Here is a tiny trained network, its code and every weight. The questions are about switching its units off for an input and a class, where a switched-off unit gives its printed mean instead of its output.

import numpy as np


def w(rows, s, z=0):
    codes = np.array(rows[::2]) - 128.0
    scale = np.full(codes.shape[1], s)
    scale[-1] = z or s
    return codes * scale


def f(y):
    return np.maximum(y, 0)


def log_softmax(a):
    a = a - a.max(-1, keepdims=True)
    return a - np.log(np.exp(a).sum(-1, keepdims=True))


def net(x, mask):
    res = np.array(x, float).reshape(1, 6) / 4 @ E
    y = f(res @ A[0][:, :-1].T + A[0][:, -1])
    res = res + np.where(mask, y, B[0][:, -1]) @ B[0][:, :-1]
    return log_softmax(res[-1] @ U[:, :-1].T + U[:, -1])


A, B = {}, {}
E = w([
[54,27,133,190,117,126,82,67],'x0',
[191,171,125,159,230,83,150,210],'x1',
[137,75,96,225,163,37,178,92],'x2',
[102,99,154,135,123,174,167,160],'x3',
[63,170,189,136,114,111,255,129],'x4',
[164,122,249,149,204,113,101,99],'x5',
],0.0095)
A[0] = w([
[112,82,187,210,148,120,187,161,148],'n1',
[147,190,197,108,96,151,170,154,113],'n2',
[117,131,70,89,68,170,155,100,136],'n3',
[158,140,160,136,188,151,236,217,157],'n4',
[163,163,151,46,107,186,94,111,254],'n5',
[76,79,163,235,150,96,207,120,185],'n6',
[164,166,155,31,68,129,140,111,153],'n7',
[127,234,187,77,151,137,186,184,150],'n8',
[105,73,27,136,30,171,122,151,220],'n9',
[129,49,161,191,66,80,163,63,145],'n10',
[72,156,25,45,64,142,92,107,127],'n11',
[143,78,184,83,126,208,2,143,134],'n12',
[127,247,123,38,116,122,186,179,203],'n13',
[197,173,57,149,172,106,88,161,133],'n14',
[183,130,86,173,141,52,113,160,147],'n15',
[217,114,66,114,174,52,116,186,175],'n16',
[232,138,101,170,170,96,148,144,184],'n17',
[125,94,77,88,55,171,153,123,145],'n18',
[98,61,145,144,158,155,94,65,233],'n19',
],0.0097,0.0043)
B[0] = w([
[73,185,143,144,97,92,150,156,187],'n1',
[134,162,201,84,143,178,203,112,177],'n2',
[193,158,75,58,47,134,154,122,193],'n3',
[125,223,149,138,130,112,146,212,197],'n4',
[191,74,182,133,157,206,89,106,211],'n5',
[8,166,155,204,66,2,233,137,218],'n6',
[192,111,146,62,111,164,111,24,185],'n7',
[168,190,211,31,190,196,194,175,206],'n8',
[186,62,39,151,67,124,154,165,247],'n9',
[64,97,137,156,84,118,196,34,210],'n10',
[143,104,96,96,68,171,118,126,223],'n11',
[84,38,192,162,116,114,18,208,220],'n12',
[169,182,161,41,168,176,87,125,217],'n13',
[131,127,104,189,189,210,100,57,192],'n14',
[91,175,79,206,190,200,141,89,180],'n15',
[89,160,28,172,219,197,90,106,201],'n16',
[100,171,44,201,195,174,127,151,191],'n17',
[174,92,34,70,75,111,156,154,199],'n18',
[96,24,229,195,77,49,101,92,212],'n19',
],0.0076,0.015)
U = w([
[39,89,164,191,81,15,242,9,74],'0',
[119,24,228,170,139,113,26,169,254],'1',
[191,150,255,10,192,191,148,95,82],'2',
[106,224,185,129,143,92,230,241,111],'3',
[108,175,16,218,252,181,96,78,110],'4',
[190,90,9,66,9,160,124,147,169],'5',
],0.0079,0.0015)

Each question gives the input, the list of numbers given to net, and the class t.
The units are the neurons (one row each of A and B). Each row of codes is followed by its name. A weight is (code - 128) times the scale printed after its matrix; where a second scale follows, it is the last column's (A, B and U).
mask holds one flag per neuron, in row order. A switched-off neuron (its flag False) gives its mean, the last column of its row in B, instead of its output. The means were averaged over made-up inputs and are rounded, as every weight is.
A unit's drop is (log p(t) with every unit on - log p(t) with that unit switched off) / (log p(t) with every unit on - log p(t) with every unit switched off).
The circuit of an input: a set's keep is (log p(t) with only the set's units on - log p(t) with every unit switched off) / (log p(t) with every unit on - log p(t) with every unit switched off). Starting from the 12 units with the biggest drops (on a tie, the unit counted first), units are removed one at a time, each time the one whose removal leaves the highest keep (on an exact tie, the one counted first), for as long as the keep stays at least 0.8.
circuit, biggest first: the units of the circuit, biggest drop first
unit that matters most: the unit with the biggest drop
top k neurons: the k neurons with the biggest drops, biggest first
drop of u: that unit's drop, to one decimal
input [2,-4,7,1,-4,-4], class 0: circuit, biggest first	n10
input [3,-2,-7,4,3,6], class 1: top 4 neurons	n12, n13, n19, n3
input [8,2,0,-8,-6,-4], class 4: top 4 neurons	n15, n16, n14, n3
input [0,5,-5,3,-4,-2], class 4: circuit, biggest first	n16, n14
input [3,4,0,6,1,4], class 3: top 2 neurons	n4, n10
input [-3,-1,-2,-3,-8,1], class 4: top 3 neurons	n16, n14, n19
input [5,8,2,-2,8,-6], class 3: top 2 neurons	n4, n19
input [-7,6,-1,-3,-1,-1], class 4: top 2 neurons	n16, n17
input [3,-4,4,1,-6,7], class 0: top 3 neurons	n10, n5, n13
input [-3,5,-2,0,7,0], class 2: top 3 neurons	n13, n8, n2
input [-3,0,-1,-2,-5,6], class 4: top 4 neurons	n16, n17, n14, n19
input [2,5,-4,-8,7,-8], class 2: top 2 neurons	n13, n8
input [-7,8,-7,-1,4,-6], class 2: drop of n17	0.0
input [-1,1,-2,3,-4,3], class 1: drop of n12	0.1
input [-1,-2,-4,7,4,-3], class 2: unit that matters most	n8
input [-6,4,-1,5,-1,-2], class 2: drop of n8	0.2
